Here is a tiny trained network, its code and every weight. The questions are about switching its units off for an input and a target symbol, where a switched-off unit gives its printed mean instead of its output.

import numpy as np


def w(rows, s, z=0):
    codes = np.array(rows[::2]) - 128.0
    scale = np.full(codes.shape[1], s)
    scale[-1] = z or s
    return codes * scale


def norm(h):
    return h / np.sqrt((h * h).mean(-1, keepdims=True) + 1e-5)


def f(y):
    return np.maximum(y, 0)


def softmax(a):
    e = np.exp(a - a.max(-1, keepdims=True))
    return e / e.sum(-1, keepdims=True)


def log_softmax(a):
    a = a - a.max(-1, keepdims=True)
    return a - np.log(np.exp(a).sum(-1, keepdims=True))


def net(x, mask):
    ids = ['βγδζηθλμξφψω'.index(c) for c in x.split()]
    T = len(ids)
    res = E[ids] + P[:T]
    u = 0
    for l in range(3):
        r = norm(res)
        for j in range(2):
            rows = slice(2 * j, 2 * j + 2)
            q, k, v = (r @ M[l][rows].T for M in (Q, K, V))
            z = softmax(np.where(np.tri(T) > 0, q @ k.T / 2**0.5, -1e9)) @ v
            o = O[l][rows]
            res = res + np.where(mask[u + j], z, o[:, -1]) @ o[:, :-1]
        u += 2
        y = f(norm(res) @ A[l][:, :-1].T + A[l][:, -1])
        res = res + np.where(mask[u : u + 4], y, B[l][:, -1]) @ B[l][:, :-1]
        u += 4
    return log_softmax(norm(res)[-1] @ U[:, :-1].T + U[:, -1])


Q, K, V, O, A, B = {}, {}, {}, {}, {}, {}
E = w([
[119,167,90,226,124,129,115,168],'β',
[114,161,144,182,118,78,119,187],'γ',
[96,125,115,172,87,98,107,176],'δ',
[119,136,112,235,156,104,127,154],'ζ',
[255,112,177,111,122,104,67,102],'η',
[149,207,147,131,169,161,134,197],'θ',
[68,82,172,136,98,219,182,97],'λ',
[143,122,41,199,103,64,166,168],'μ',
[143,80,128,175,110,131,178,190],'ξ',
[161,138,97,146,238,85,190,89],'φ',
[146,117,119,67,57,139,158,148],'ψ',
[112,36,108,119,175,120,140,126],'ω',
],0.016)
P = w([
[2,175,148,164,120,144,213,169],'0',
[39,147,154,152,113,134,184,192],'1',
[78,137,160,163,110,118,181,177],'2',
[107,122,156,151,114,110,156,209],'3',
[136,110,150,147,109,109,140,212],'4',
[161,94,140,138,113,105,129,215],'5',
[193,79,130,143,118,109,127,199],'6',
[208,68,132,140,126,101,108,214],'7',
[232,48,130,143,131,97,94,218],'8',
],0.0075)
Q[0] = w([
[149,97,142,96,135,49,77,188],'0.h1',
[146,78,205,120,108,109,224,181],'0.h1',
[182,108,110,150,165,97,109,214],'0.h2',
[131,96,128,152,124,130,255,164],'0.h2',
],0.02)
K[0] = w([
[213,113,113,140,131,115,128,178],'0.h1',
[227,72,160,113,165,159,83,75],'0.h1',
[250,97,117,136,129,104,99,132],'0.h2',
[172,60,124,70,105,151,90,93],'0.h2',
],0.021)
V[0] = w([
[148,175,123,157,134,180,193,194],'0.h1',
[44,117,171,75,157,63,170,151],'0.h1',
[114,92,195,153,186,108,157,153],'0.h2',
[122,186,168,186,123,134,9,102],'0.h2',
],0.014)
O[0] = w([
[148,185,133,195,134,157,166,188,208],'0.h1',
[150,175,70,136,117,174,58,58,158],'0.h1',
[139,102,96,191,154,174,145,86,235],'0.h2',
[86,62,253,206,150,48,130,117,2],'0.h2',
],0.0072,0.0096)
A[0] = w([
[133,149,117,132,132,113,200,101,250],'0.n1',
[173,149,254,99,105,147,63,10,77],'0.n2',
[127,166,186,104,147,120,140,122,35],'0.n3',
[144,100,191,110,130,210,125,119,220],'0.n4',
],0.023,0.0017)
B[0] = w([
[128,117,94,130,119,143,62,176,253],'0.n1',
[252,75,138,121,119,80,193,86,176],'0.n2',
[146,162,163,107,141,133,102,104,155],'0.n3',
[140,172,100,135,131,84,197,168,209],'0.n4',
],0.015,0.0056)
Q[1] = w([
[89,144,132,96,124,95,3,79],'1.h1',
[114,108,29,129,187,174,156,194],'1.h1',
[108,125,129,142,137,160,130,120],'1.h2',
[167,126,132,116,103,84,120,125],'1.h2',
],0.02)
K[1] = w([
[23,193,112,141,122,207,109,87],'1.h1',
[253,94,93,100,138,183,146,135],'1.h1',
[109,118,111,131,149,125,122,136],'1.h2',
[165,147,136,147,115,124,124,110],'1.h2',
],0.017)
V[1] = w([
[142,35,184,139,165,250,146,132],'1.h1',
[122,112,124,149,87,139,53,156],'1.h1',
[237,150,151,151,85,85,164,77],'1.h2',
[107,90,127,91,169,114,141,172],'1.h2',
],0.018)
O[1] = w([
[184,66,91,255,149,241,125,42,123],'1.h1',
[136,103,90,139,88,71,20,177,160],'1.h1',
[245,71,56,59,136,139,106,194,127],'1.h2',
[99,156,90,121,106,94,154,95,3],'1.h2',
],0.008,0.0044)
A[1] = w([
[115,115,119,154,250,90,89,92,64],'1.n1',
[45,5,168,95,169,133,93,111,22],'1.n2',
[144,153,171,120,35,158,174,102,44],'1.n3',
[92,80,247,161,60,81,119,84,248],'1.n4',
],0.018,0.0014)
B[1] = w([
[65,174,127,62,172,157,128,249,230],'1.n1',
[109,87,2,181,90,20,119,63,236],'1.n2',
[140,96,119,103,205,171,112,101,192],'1.n3',
[20,22,198,123,136,156,133,190,253],'1.n4',
],0.012,0.0027)
Q[2] = w([
[178,147,30,57,121,155,88,108],'2.h1',
[109,141,177,69,166,128,104,14],'2.h1',
[191,107,197,165,167,69,146,153],'2.h2',
[147,141,162,133,67,90,139,7],'2.h2',
],0.02)
K[2] = w([
[14,51,87,55,145,173,148,141],'2.h1',
[8,210,173,175,84,155,114,84],'2.h1',
[93,106,92,173,80,44,203,128],'2.h2',
[11,219,152,173,74,166,87,92],'2.h2',
],0.018)
V[2] = w([
[153,151,217,119,7,219,167,131],'2.h1',
[132,223,167,107,228,164,96,147],'2.h1',
[102,154,106,115,97,147,251,146],'2.h2',
[180,169,159,200,72,133,116,176],'2.h2',
],0.022)
O[2] = w([
[253,156,181,121,137,183,84,129,78],'2.h1',
[136,30,141,74,150,98,194,109,205],'2.h1',
[87,142,142,160,26,121,145,124,254],'2.h2',
[145,96,128,176,122,74,102,186,238],'2.h2',
],0.014,0.007)
A[2] = w([
[180,186,199,27,100,122,91,200,2],'2.n1',
[89,74,182,127,111,78,61,164,207],'2.n2',
[121,214,13,140,132,168,155,7,125],'2.n3',
[147,235,218,134,194,25,155,155,240],'2.n4',
],0.019,0.0026)
B[2] = w([
[177,166,131,118,254,132,215,209,186],'2.n1',
[174,171,132,64,143,183,135,80,209],'2.n2',
[176,201,59,94,131,239,135,32,250],'2.n3',
[82,103,105,141,56,71,89,4,165],'2.n4',
],0.016,0.014)
U = w([
[62,167,220,209,139,116,85,73,210],'β',
[106,29,133,82,105,127,1,80,152],'γ',
[134,166,226,5,111,144,46,151,211],'δ',
[48,92,193,127,211,181,87,174,188],'ζ',
[138,199,159,173,189,34,147,57,135],'η',
[208,45,185,132,154,82,153,62,234],'θ',
[107,132,213,131,39,161,224,135,151],'λ',
[72,209,95,65,80,24,64,161,181],'μ',
[189,159,87,232,96,122,97,190,55],'ξ',
[56,42,41,140,168,89,195,114,28],'φ',
[160,200,139,51,177,124,192,243,1],'ψ',
[146,183,63,110,130,196,152,59,129],'ω',
],0.01,0.0029)

Each question gives the input, a string of symbols that net reads in full, and the target symbol t.
The units are the heads (2 rows each of Q, K, V and O) and the neurons (one row each of A and B). Each row of codes is followed by its name. A weight is (code - 128) times the scale printed after its matrix; where a second scale follows, it is the last column's (O, A, B and U).
mask holds one flag per unit, layer by layer, with each layer's heads first. A switched-off unit (its flag False) gives its mean, the last column of its rows in O or B, instead of its output. The means were averaged over made-up inputs and are rounded, as every weight is.
A unit's drop is (log p(t) with every unit on - log p(t) with that unit switched off) / (log p(t) with every unit on - log p(t) with every unit switched off).
The circuit of an input: a set's keep is (log p(t) with only the set's units on - log p(t) with every unit switched off) / (log p(t) with every unit on - log p(t) with every unit switched off). Starting from the 12 units with the biggest drops (on a tie, the unit counted first), units are removed one at a time, each time the one whose removal leaves the highest keep (on an exact tie, the one counted first), for as long as the keep stays at least 0.8.
units of the circuit, in order: the units of the circuit, biggest drop first
k most important neurons: the k neurons with the biggest drops, biggest first
top k neurons in layer l: the k neurons of layer l with the biggest drops, biggest first
drop when u is switched off: that unit's drop, to one decimal
input λ μ β η ω δ ζ, target ζ: 2 most important neurons -> (1.n4; 2.n3)
input ξ φ θ γ, target φ: units of the circuit, in order -> (2.h1)
input ω η μ, target ξ: units of the circuit, in order -> (0.n2; 2.h1; 0.h2; 2.n3)
input φ η λ ω, target φ: units of the circuit, in order -> (1.n2; 0.h2)
input δ ω λ β δ η, target θ: units of the circuit, in order -> (0.h2; 0.n2)
input μ ξ η θ η ξ, target ξ: units of the circuit, in order -> (0.n2; 2.h1; 2.n3)
input η φ λ λ ξ δ γ, target δ: 4 most important neurons -> (2.n2; 1.n4; 0.n2; 2.n3)
input ξ λ λ θ δ λ, target λ: units of the circuit, in order -> (0.n4; 2.h2)
input ξ ω ψ θ θ, target ψ: top 2 neurons in layer 2 -> (2.n1; 2.n3)
input ζ η ξ, target λ: 2 most important neurons -> (2.n3; 1.n4)
input ξ λ λ, target ξ: 2 most important neurons -> (0.n1; 0.n4)
input λ β θ, target λ: 2 most important neurons -> (0.n4; 1.n3)
input ξ λ θ η λ γ ω φ, target μ: top 2 neurons in layer 0 -> (0.n2; 0.n4)
input φ θ ξ, target φ: top neuron in layer 0 -> (0.n4)
input η φ η φ λ μ, target φ: top 2 neurons in layer 1 -> (1.n4; 1.n2)
input ξ η φ ω δ, target γ: 2 most important neurons -> (1.n4; 1.n2)
input ζ ζ ω θ μ η μ, target ξ: top 2 neurons in layer 2 -> (2.n3; 2.n1)
input η ω λ μ ξ β β ξ θ, target η: 2 most important neurons -> (2.n4; 2.n1)
input β μ γ δ ω β ψ δ φ, target ψ: 2 most important neurons -> (0.n1; 1.n3)
input ζ λ ξ ξ η ξ η, target ξ: 3 most important neurons -> (0.n2; 1.n2; 0.n3)
input ξ θ ψ β ξ, target ψ: top neuron in layer 2 -> (2.n1)
input ω λ η θ, target η: 3 most important neurons -> (2.n4; 2.n1; 0.n3)
input φ μ ξ β λ, target ξ: top 3 neurons in layer 0 -> (0.n4; 0.n1; 0.n2)
input ψ η ξ δ δ ξ ω, target φ: top 3 neurons in layer 1 -> (1.n2; 1.n4; 1.n1)
input δ η ψ ξ μ μ β δ δ, target γ: 4 most important neurons -> (1.n2; 1.n4; 0.n4; 2.n3)
input μ μ λ λ, target μ: top 2 neurons in layer 0 -> (0.n1; 0.n2)
input λ φ ξ θ ψ ψ β, target ψ: most important neuron -> (2.n1)
input β ω μ η ω λ θ φ ξ, target λ: top 2 neurons in layer 1 -> (1.n4; 1.n1)
input ω μ λ θ β θ, target θ: drop when 1.n2 is switched off -> 0.1
